Below is a small trained network, with its code and all its weights. Each question gives an input and a target symbol and asks what happens when units are switched off, that is, made to give their printed mean instead of their output.

import numpy as np


def w(rows, s, z=0):
    codes = np.array(rows[::2]) - 128.0
    scale = np.full(codes.shape[1], s)
    scale[-1] = z or s
    return codes * scale


def norm(h):
    return h / np.sqrt((h * h).mean(-1, keepdims=True) + 1e-5)


def f(y):
    return y / 2 * (1 + np.tanh(0.7978845608 * (y + 0.044715 * y**3)))


def softmax(a):
    e = np.exp(a - a.max(-1, keepdims=True))
    return e / e.sum(-1, keepdims=True)


def log_softmax(a):
    a = a - a.max(-1, keepdims=True)
    return a - np.log(np.exp(a).sum(-1, keepdims=True))


def net(x, mask):
    ids = ['ΞΣεζθμτω'.index(c) for c in x.split()]
    T = len(ids)
    res = E[ids] + P[:T]
    r = norm(res)
    for j in range(3):
        rows = slice(2 * j, 2 * j + 2)
        q, k, v = (r @ M[0][rows].T for M in (Q, K, V))
        z = softmax(np.where(np.tri(T) > 0, q @ k.T / 2**0.5, -1e9)) @ v
        o = O[0][rows]
        res = res + np.where(mask[j], z, o[:, -1]) @ o[:, :-1]
    y = f(norm(res) @ A[0][:, :-1].T + A[0][:, -1])
    res = res + np.where(mask[3:7], y, B[0][:, -1]) @ B[0][:, :-1]
    return log_softmax(norm(res)[-1] @ U[:, :-1].T + U[:, -1])


Q, K, V, O, A, B = {}, {}, {}, {}, {}, {}
E = w([
[185,147,153,161,138,94,79],'Ξ',
[185,155,138,132,112,96,65],'Σ',
[100,157,150,107,114,128,123],'ε',
[128,117,177,111,154,147,133],'ζ',
[140,118,109,119,117,71,77],'θ',
[177,95,253,91,30,119,174],'μ',
[148,164,181,118,180,87,159],'τ',
[184,165,140,152,135,51,104],'ω',
],0.0064)
P = w([
[48,97,24,169,124,216,167],'0',
[119,194,110,127,165,138,113],'1',
[108,141,117,73,168,147,101],'2',
[103,131,137,78,156,140,106],'3',
[98,115,154,90,140,143,111],'4',
[90,103,172,101,129,140,112],'5',
[88,91,184,107,117,137,118],'6',
[82,79,201,111,103,126,120],'7',
[81,60,215,112,88,118,127],'8',
[68,70,252,119,80,86,111],'9',
],0.0038)
Q[0] = w([
[226,119,67,161,138,139,123],'h0',
[159,174,69,154,147,219,255],'h0',
[146,129,55,149,164,136,151],'h1',
[115,139,166,139,118,65,141],'h1',
[91,151,95,191,70,154,105],'h2',
[147,105,57,173,150,174,168],'h2',
],0.0089)
K[0] = w([
[91,191,95,126,158,176,132],'h0',
[120,169,8,161,184,157,93],'h0',
[93,181,149,115,140,136,97],'h1',
[132,82,101,156,125,158,154],'h1',
[143,92,134,146,175,142,184],'h2',
[153,161,161,97,194,123,133],'h2',
],0.011)
V[0] = w([
[244,78,132,178,135,108,75],'h0',
[131,151,81,132,72,195,2],'h0',
[114,85,164,104,60,186,138],'h1',
[123,90,112,142,250,193,103],'h1',
[122,58,49,120,164,133,95],'h2',
[100,92,123,188,222,142,209],'h2',
],0.009)
O[0] = w([
[168,109,232,2,137,74,28,64],'h0',
[85,208,148,131,137,132,86,48],'h0',
[99,143,192,167,208,118,99,253],'h1',
[153,100,187,102,108,188,73,73],'h1',
[88,70,171,158,89,117,105,102],'h2',
[194,51,136,122,156,106,125,56],'h2',
],0.0097,0.0055)
A[0] = w([
[187,1,80,172,192,168,118,4],'n0',
[52,145,143,87,156,124,156,146],'n1',
[210,220,102,130,130,196,164,134],'n2',
[173,91,225,48,85,132,128,128],'n3',
],0.0058,0.0032)
B[0] = w([
[131,129,198,73,12,82,149,129],'n0',
[222,125,100,117,82,46,61,255],'n1',
[106,158,199,172,143,118,94,170],'n2',
[101,158,2,154,202,144,64,190],'n3',
],0.006,0.0025)
U = w([
[157,111,167,71,175,173,21,121],'Ξ',
[125,254,171,49,79,126,71,134],'Σ',
[79,184,75,255,152,162,207,193],'ε',
[125,31,184,226,89,172,114,133],'ζ',
[42,141,158,158,7,78,87,1],'θ',
[169,48,131,129,193,23,139,116],'μ',
[206,69,65,95,62,130,226,133],'τ',
[151,98,21,56,119,120,57,155],'ω',
],0.008,0.0032)

Each question gives the input, a string of symbols that net reads in full, and the target symbol t.
The units are the heads (2 rows each of Q, K, V and O) and the neurons (one row each of A and B). Each row of codes is followed by its name. A weight is (code - 128) times the scale printed after its matrix; where a second scale follows, it is the last column's (O, A, B and U).
mask holds one flag per unit, heads first, then neurons. A switched-off unit (its flag False) gives its mean, the last column of its rows in O or B, instead of its output. The means were averaged over made-up inputs and are rounded, as every weight is.
A unit's drop is (log p(t) with every unit on - log p(t) with that unit switched off) / (log p(t) with every unit on - log p(t) with every unit switched off).
The circuit of an input: a set's keep is (log p(t) with only the set's units on - log p(t) with every unit switched off) / (log p(t) with every unit on - log p(t) with every unit switched off). Starting from all 7 units, units are removed one at a time, each time the one whose removal leaves the highest keep (on an exact tie, the one counted first), for as long as the keep stays at least 0.8.
units of the circuit, in order: the units of the circuit, biggest drop first
unit that matters most: the unit with the biggest drop
top k neurons: the k neurons with the biggest drops, biggest first
heads that matter: for each layer, one digit per head in row order, 1 if its drop is at least 0.15 and else 0, layers parted by /
drop of u: that unit's drop, to one decimal
input ε Ξ Ξ ε μ ε Σ ε Ξ ε, target μ: units of the circuit, in order -> [h0 h1]
input Σ ζ τ ε Ξ μ ε μ μ μ, target μ: units of the circuit, in order -> [h0]
input ζ μ Σ ω, target Ξ: heads that matter -> 110
input Σ ε Σ ω ε ε μ, target θ: units of the circuit, in order -> [h2 h0]
input τ μ ε ε ε Σ, target Σ: heads that matter -> 101
input ε ζ μ ε ε ε ω ζ, target μ: heads that matter -> 100
input Σ μ τ ε Σ, target θ: heads that matter -> 101
input ζ ε ε μ ε ω ε, target Ξ: units of the circuit, in order -> [h1 h0]
input Ξ μ Ξ μ μ, target ω: units of the circuit, in order -> [h0 n3]
input ζ μ Σ Σ, target Ξ: units of the circuit, in order -> [h0 h1]
input Σ ε τ Ξ ε μ θ ε ζ, target θ: heads that matter -> 101
input ζ Σ ε, target Σ: heads that matter -> 100
input ω ε ε μ Σ ω ζ, target τ: units of the circuit, in order -> [h1 h0]
input ω ε ε μ ω ε ε Ξ, target τ: unit that matters most -> h1
input τ ε Σ Σ μ ε Ξ, target Σ: units of the circuit, in order -> [h2 h0]
input Σ ζ ε μ ε ω θ ε Σ ω, target θ: units of the circuit, in order -> [h2 h0]
input ζ ζ ε ζ ε, target ζ: heads that matter -> 111
input ε ζ μ ε ω τ, target μ: heads that matter -> 100
input ε θ μ Σ ε ε Ξ, target μ: top 2 neurons -> [n3 n2]
input τ ω ε ε μ Σ Σ ε μ μ, target Σ: top neuron -> [n1]
input ε Ξ Ξ, target Ξ: heads that matter -> 101
input Ξ Ξ μ Σ ω Σ, target ω: heads that matter -> 110
input θ τ Ξ μ ζ τ, target ζ: heads that matter -> 001
input ζ ε θ τ ε Ξ ε μ, target Ξ: units of the circuit, in order -> [h1 h0 n3]
input ε μ ε Ξ ε ε Σ Σ, target μ: heads that matter -> 110
input τ Ξ ε μ ε, target Σ: drop of h1 -> 0.1
input ω ω Ξ ε θ ε Σ Σ, target Σ: units of the circuit, in order -> [h0]
